Below is a small trained network, with its code and all its weights. Each question gives an input and a class and asks what happens when units are switched off, that is, made to give their printed mean instead of their output.

import numpy as np


def w(rows, s, z=0):
    codes = np.array(rows[::2]) - 128.0
    scale = np.full(codes.shape[1], s)
    scale[-1] = z or s
    return codes * scale


def norm(h):
    return h / np.sqrt((h * h).mean(-1, keepdims=True) + 1e-5)


def f(y):
    return y / 2 * (1 + np.tanh(0.7978845608 * (y + 0.044715 * y**3)))


def log_softmax(a):
    a = a - a.max(-1, keepdims=True)
    return a - np.log(np.exp(a).sum(-1, keepdims=True))


def net(x, mask):
    res = np.array(x, float).reshape(1, 7) / 4 @ E
    u = 0
    for l in range(2):
        y = f(norm(res) @ A[l][:, :-1].T + A[l][:, -1])
        res = res + np.where(mask[u : u + 8], y, B[l][:, -1]) @ B[l][:, :-1]
        u += 8
    return log_softmax(norm(res)[-1] @ U[:, :-1].T + U[:, -1])


A, B = {}, {}
E = w([
[145,119,60,251],'x0',
[128,134,125,125],'x1',
[128,131,127,126],'x2',
[29,89,105,135],'x3',
[152,53,1,61],'x4',
[128,135,126,125],'x5',
[127,130,127,127],'x6',
],0.0054)
A[0] = w([
[11,105,118,133,97],'L0N0',
[232,142,169,127,59],'L0N1',
[121,156,71,160,83],'L0N2',
[113,193,178,149,94],'L0N3',
[185,103,150,130,50],'L0N4',
[239,149,127,108,2],'L0N5',
[145,94,149,61,52],'L0N6',
[167,85,156,131,100],'L0N7',
],0.012,0.0025)
B[0] = w([
[97,254,59,123,252],'L0N0',
[61,231,110,141,234],'L0N1',
[194,133,160,120,167],'L0N2',
[98,52,165,158,238],'L0N3',
[103,165,97,136,138],'L0N4',
[85,165,41,115,219],'L0N5',
[141,122,181,81,201],'L0N6',
[87,194,77,70,132],'L0N7',
],0.0091,0.0036)
A[1] = w([
[173,118,67,254,186],'L1N0',
[127,167,73,163,15],'L1N1',
[225,122,100,237,20],'L1N2',
[127,199,104,124,24],'L1N3',
[76,69,40,93,252],'L1N4',
[97,144,191,34,123],'L1N5',
[233,104,45,41,197],'L1N6',
[117,116,141,81,29],'L1N7',
],0.0095,0.0025)
B[1] = w([
[176,65,149,13,244],'L1N0',
[20,131,99,19,169],'L1N1',
[143,109,41,26,172],'L1N2',
[82,135,93,105,168],'L1N3',
[144,214,184,190,236],'L1N4',
[212,32,1,87,217],'L1N5',
[74,107,236,250,255],'L1N6',
[160,120,143,82,126],'L1N7',
],0.0081,0.005)
U = w([
[35,208,54,144,22],'0',
[148,44,88,77,98],'1',
[98,93,165,250,255],'2',
],0.013,0.00067)

Each question gives the input, the list of numbers given to net, and the class t.
The units are the neurons (one row each of A and B). Each row of codes is followed by its name. A weight is (code - 128) times the scale printed after its matrix; where a second scale follows, it is the last column's (A, B and U).
mask holds one flag per neuron, layer by layer. A switched-off neuron (its flag False) gives its mean, the last column of its row in B, instead of its output. The means were averaged over made-up inputs and are rounded, as every weight is.
A unit's drop is (log p(t) with every unit on - log p(t) with that unit switched off) / (log p(t) with every unit on - log p(t) with every unit switched off).
The circuit of an input: a set's keep is (log p(t) with only the set's units on - log p(t) with every unit switched off) / (log p(t) with every unit on - log p(t) with every unit switched off). Starting from the 12 units with the biggest drops (on a tie, the unit counted first), units are removed one at a time, each time the one whose removal leaves the highest keep (on an exact tie, the one counted first), for as long as the keep stays at least 0.8.
circuit, biggest first: the units of the circuit, biggest drop first
top k neurons: the k neurons with the biggest drops, biggest first
k most important neurons of layer l: the k neurons of layer l with the biggest drops, biggest first
drop when u is switched off: that unit's drop, to one decimal
input [7,5,4,-5,-3,7,-7], class 1: circuit, biggest first : (L1N0)
input [-5,-8,0,4,-1,1,-5], class 1: 3 most important neurons of layer 0 : (L0N1 L0N5 L0N6)
input [-6,0,3,-7,7,8,1], class 0: circuit, biggest first : (L0N5 L1N6)
input [5,-1,3,1,6,-6,4], class 2: top 4 neurons : (L1N6 L0N1 L1N4 L1N5)
input [7,4,1,-3,8,-2,-5], class 2: 2 most important neurons of layer 0 : (L0N1 L0N0)
input [0,4,2,3,-5,1,1], class 2: 3 most important neurons of layer 0 : (L0N3 L0N1 L0N5)
input [-7,-7,-1,-7,6,-8,-7], class 0: top 2 neurons : (L0N5 L0N1)
input [4,-6,-7,6,8,4,-8], class 2: top 4 neurons : (L1N6 L0N1 L0N5 L1N4)
input [4,-6,-3,3,5,0,6], class 2: 2 most important neurons of layer 0 : (L0N1 L0N3)
input [5,1,-8,-3,-1,-3,-1], class 1: top 2 neurons : (L0N0 L1N0)
input [-7,-2,-4,6,-7,5,4], class 1: 3 most important neurons of layer 0 : (L0N1 L0N5 L0N4)
input [5,-6,5,4,-4,-2,-1], class 1: top 2 neurons : (L1N0 L0N1)
input [-5,5,0,0,6,5,-1], class 2: 2 most important neurons of layer 1 : (L1N6 L1N0)
input [-4,4,-6,-2,6,-4,7], class 2: circuit, biggest first : (L1N6)
input [4,-2,-7,4,5,-5,4], class 2: top 2 neurons : (L1N6 L0N1)
input [3,-5,-1,-5,-4,-7,-5], class 0: top 2 neurons : (L0N1 L1N6)
input [-4,-1,2,-5,2,2,-1], class 0: top 2 neurons : (L0N5 L1N0)
input [5,-3,-3,-8,-5,-6,-3], class 0: drop when L0N1 is switched off : 1.5
input [5,7,8,1,-5,-6,-5], class 1: drop when L1N6 is switched off : 0.2
input [-7,1,-5,4,-3,5,5], class 1: circuit, biggest first : (L1N5)
input [-2,-2,-8,2,6,4,3], class 2: drop when L1N2 is switched off : 0.0
